Below are the code and all the weights of a small trained network. Each question names an input and a class and asks about switching units off, where a switched-off unit gives its printed mean instead of its output.

import numpy as np


def w(rows, s, z=0):
    codes = np.array(rows[::2]) - 128.0
    scale = np.full(codes.shape[1], s)
    scale[-1] = z or s
    return codes * scale


def f(y):
    return np.maximum(y, 0)


def log_softmax(a):
    a = a - a.max(-1, keepdims=True)
    return a - np.log(np.exp(a).sum(-1, keepdims=True))


def net(x, mask):
    res = np.array(x, float).reshape(1, 8) / 4 @ E
    y = f(res @ A[0][:, :-1].T + A[0][:, -1])
    res = res + np.where(mask, y, B[0][:, -1]) @ B[0][:, :-1]
    return log_softmax(res[-1] @ U[:, :-1].T + U[:, -1])


A, B = {}, {}
E = w([
[128,125,129,127,127,129,130,128,129,128,127,130],'x0',
[161,219,235,147,45,147,193,211,197,90,160,202],'x1',
[93,22,136,135,195,117,104,202,255,94,107,111],'x2',
[80,183,121,41,176,78,102,220,119,249,132,127],'x3',
[147,103,125,34,151,138,140,42,172,156,88,254],'x4',
[129,126,128,128,126,129,128,128,125,128,127,129],'x5',
[128,131,127,130,133,127,129,123,131,127,128,126],'x6',
[114,110,194,242,223,84,34,140,73,141,137,222],'x7',
],0.0051)
A[0] = w([
[130,80,104,129,149,130,118,88,105,127,131,99,62],'neuron 1',
[138,178,163,153,72,129,149,177,175,107,135,188,67],'neuron 2',
[126,153,138,134,116,130,134,140,135,122,133,145,87],'neuron 3',
[120,95,96,124,150,119,119,98,94,134,122,100,40],'neuron 4',
[143,198,129,132,85,137,130,77,18,147,140,155,65],'neuron 5',
[122,167,126,210,124,131,128,204,81,110,129,8,26],'neuron 6',
[124,119,155,172,152,123,113,129,101,130,124,164,62],'neuron 7',
[127,152,121,90,151,121,124,159,124,174,112,135,67],'neuron 8',
[129,118,124,64,150,137,133,66,160,138,117,231,66],'neuron 9',
[122,163,128,80,157,116,117,195,117,194,125,119,84],'neuron 10',
[117,89,92,113,171,122,110,99,92,147,130,98,38],'neuron 11',
[123,74,139,146,167,130,112,167,193,116,134,133,56],'neuron 12',
[126,153,123,106,140,126,117,165,135,171,134,135,64],'neuron 13',
[128,71,126,126,152,128,124,160,206,117,127,112,61],'neuron 14',
[121,82,135,134,148,131,120,154,185,124,130,124,46],'neuron 15',
[130,179,171,142,81,121,150,177,168,99,133,185,54],'neuron 16',
[129,86,85,121,144,113,117,93,92,147,124,100,77],'neuron 17',
[131,131,128,101,136,132,129,99,137,131,124,164,64],'neuron 18',
[133,129,116,99,109,131,138,115,147,126,124,125,15],'neuron 19',
[126,129,114,74,83,127,157,120,157,120,125,69,22],'neuron 20',
[137,99,131,179,96,136,134,62,139,71,128,127,77],'neuron 21',
[123,132,160,175,165,115,112,138,101,136,125,183,69],'neuron 22',
[130,139,129,124,121,132,120,128,107,127,127,126,76],'neuron 23',
[124,146,131,106,146,120,126,152,129,159,129,126,89],'neuron 24',
[122,130,121,144,121,126,134,113,134,108,129,137,112],'neuron 25',
[131,129,134,138,122,125,125,132,125,133,128,109,49],'neuron 26',
[125,119,154,193,173,115,101,140,84,133,130,194,73],'neuron 27',
[122,114,145,161,154,116,107,139,94,136,130,163,96],'neuron 28',
[129,129,122,118,130,125,131,121,136,132,119,155,80],'neuron 29',
[124,158,123,134,109,130,129,110,94,135,125,132,56],'neuron 30',
[126,133,113,60,74,124,152,124,160,111,125,68,2],'neuron 31',
[145,101,136,183,93,134,137,58,150,52,114,132,91],'neuron 32',
[133,118,121,100,137,127,128,97,136,136,122,186,77],'neuron 33',
[117,148,139,107,135,120,118,146,136,154,127,123,80],'neuron 34',
[131,172,134,127,104,128,128,98,77,132,134,137,47],'neuron 35',
],0.011,0.0013)
B[0] = w([
[126,113,158,121,163,162,120,144,89,141,108,86,184],'neuron 1',
[129,76,166,121,185,167,101,124,70,151,91,43,220],'neuron 2',
[126,115,140,126,144,139,124,135,113,132,114,106,153],'neuron 3',
[135,104,163,118,148,158,117,138,96,138,105,78,185],'neuron 4',
[110,147,87,85,159,44,135,220,194,102,55,120,244],'neuron 5',
[135,100,205,169,108,43,103,17,224,127,176,145,255],'neuron 6',
[136,148,88,122,93,176,148,112,135,132,145,106,181],'neuron 7',
[117,126,141,139,126,123,137,134,85,114,154,201,177],'neuron 8',
[130,111,190,190,103,55,103,60,199,121,177,104,225],'neuron 9',
[126,128,137,145,136,140,144,139,58,110,155,248,205],'neuron 10',
[136,95,181,127,158,163,118,141,83,134,106,72,200],'neuron 11',
[122,156,91,96,131,69,138,182,166,116,75,127,188],'neuron 12',
[123,116,134,135,124,132,133,146,83,123,145,186,169],'neuron 13',
[125,164,101,97,133,58,135,181,153,116,74,125,188],'neuron 14',
[114,154,110,99,138,78,133,170,152,119,94,126,172],'neuron 15',
[129,83,163,119,186,171,103,122,74,142,95,39,216],'neuron 16',
[135,107,172,130,163,170,117,136,101,135,104,66,197],'neuron 17',
[125,116,152,144,115,101,123,102,160,125,144,119,163],'neuron 18',
[134,146,104,143,109,148,128,109,142,131,143,113,152],'neuron 19',
[145,155,56,129,86,198,138,103,148,137,141,106,191],'neuron 20',
[114,138,134,124,139,129,138,152,62,144,161,236,199],'neuron 21',
[147,152,74,121,89,187,144,102,145,130,139,93,196],'neuron 22',
[124,128,123,125,129,111,137,134,140,127,119,124,142],'neuron 23',
[125,121,133,127,122,128,134,137,92,125,143,175,161],'neuron 24',
[131,125,129,128,121,125,119,136,112,129,135,156,145],'neuron 25',
[124,125,137,130,128,117,134,113,139,125,133,126,138],'neuron 26',
[143,156,54,117,74,206,151,99,146,136,147,99,218],'neuron 27',
[137,148,86,123,99,179,149,108,135,129,142,116,184],'neuron 28',
[129,128,144,139,125,116,115,115,142,121,142,125,146],'neuron 29',
[121,122,117,115,125,103,122,168,155,117,105,132,163],'neuron 30',
[144,168,48,142,90,209,139,103,146,134,144,102,198],'neuron 31',
[109,137,134,126,125,123,140,163,53,134,172,254,213],'neuron 32',
[132,123,161,156,120,94,120,84,165,123,149,115,177],'neuron 33',
[124,124,134,127,124,132,128,141,95,128,141,167,156],'neuron 34',
[114,136,106,106,139,86,130,174,161,119,88,131,183],'neuron 35',
],0.017,0.0082)
U = w([
[143,65,186,112,204,182,95,139,66,171,75,51,252],'0',
[173,187,27,119,48,213,174,96,153,146,149,102,176],'1',
[99,166,93,65,150,35,144,221,189,81,41,132,64],'2',
[139,100,204,193,102,54,96,42,202,120,183,132,41],'3',
[103,127,145,132,135,137,158,168,33,127,179,253,112],'4',
],0.0074,0.00021)

Each question gives the input, the list of numbers given to net, and the class t.
The units are the neurons (one row each of A and B). Each row of codes is followed by its name. A weight is (code - 128) times the scale printed after its matrix; where a second scale follows, it is the last column's (A, B and U).
mask holds one flag per neuron, in row order. A switched-off neuron (its flag False) gives its mean, the last column of its row in B, instead of its output. The means were averaged over made-up inputs and are rounded, as every weight is.
A unit's drop is (log p(t) with every unit on - log p(t) with that unit switched off) / (log p(t) with every unit on - log p(t) with every unit switched off).
The circuit of an input: a set's keep is (log p(t) with only the set's units on - log p(t) with every unit switched off) / (log p(t) with every unit on - log p(t) with every unit switched off). Starting from the 12 units with the biggest drops (on a tie, the unit counted first), units are removed one at a time, each time the one whose removal leaves the highest keep (on an exact tie, the one counted first), for as long as the keep stays at least 0.8.
units of the circuit, in order: the units of the circuit, biggest drop first
most important unit: the unit with the biggest drop
k most important neurons: the k neurons with the biggest drops, biggest first
drop when u is switched off: that unit's drop, to one decimal
input [-3,1,3,6,7,-4,4,5], class 3: most important unit : neuron 9
input [7,7,7,0,6,8,-2,2], class 0: 2 most important neurons : neuron 2; neuron 16
input [-6,7,7,8,8,1,0,-4], class 3: 2 most important neurons : neuron 9; neuron 5
input [-5,7,-2,-7,-6,2,-4,7], class 0: 4 most important neurons : neuron 2; neuron 16; neuron 31; neuron 20
input [-1,-2,3,0,8,2,5,8], class 1: 2 most important neurons : neuron 27; neuron 6
input [5,-1,0,4,3,5,-3,5], class 1: 2 most important neurons : neuron 6; neuron 27
input [7,3,-3,7,7,-1,-4,-4], class 3: 2 most important neurons : neuron 9; neuron 32
input [6,1,8,3,8,4,3,6], class 2: 3 most important neurons : neuron 12; neuron 6; neuron 14
input [7,5,-6,1,2,-3,-3,4], class 2: 2 most important neurons : neuron 5; neuron 35
input [-4,-7,5,3,-8,6,6,5], class 3: 3 most important neurons : neuron 6; neuron 2; neuron 16
input [-1,-1,-5,5,5,0,-1,-3], class 2: 3 most important neurons : neuron 6; neuron 5; neuron 32
input [-5,-7,-7,8,-2,4,3,4], class 4: 2 most important neurons : neuron 10; neuron 8
input [8,-4,3,-8,3,-1,3,7], class 4: 3 most important neurons : neuron 32; neuron 21; neuron 31
input [6,7,4,8,-4,5,6,-6], class 4: units of the circuit, in order : neuron 10
input [8,0,2,3,4,7,-1,-5], class 1: 2 most important neurons : neuron 6; neuron 31
input [-4,-6,0,7,2,7,-6,-8], class 1: 4 most important neurons : neuron 31; neuron 20; neuron 32; neuron 2
input [-8,0,-5,3,-2,1,-1,8], class 1: drop when neuron 18 is switched off : 0.0
input [-5,-1,-5,-2,4,8,-7,2], class 2: drop when neuron 5 is switched off : 0.8
input [-2,3,-3,7,4,8,5,5], class 4: drop when neuron 20 is switched off : 0.1
input [-6,1,-5,-7,-2,4,0,-3], class 4: drop when neuron 21 is switched off : 0.5
input [-7,8,5,2,-1,4,-5,5], class 0: most important unit : neuron 2
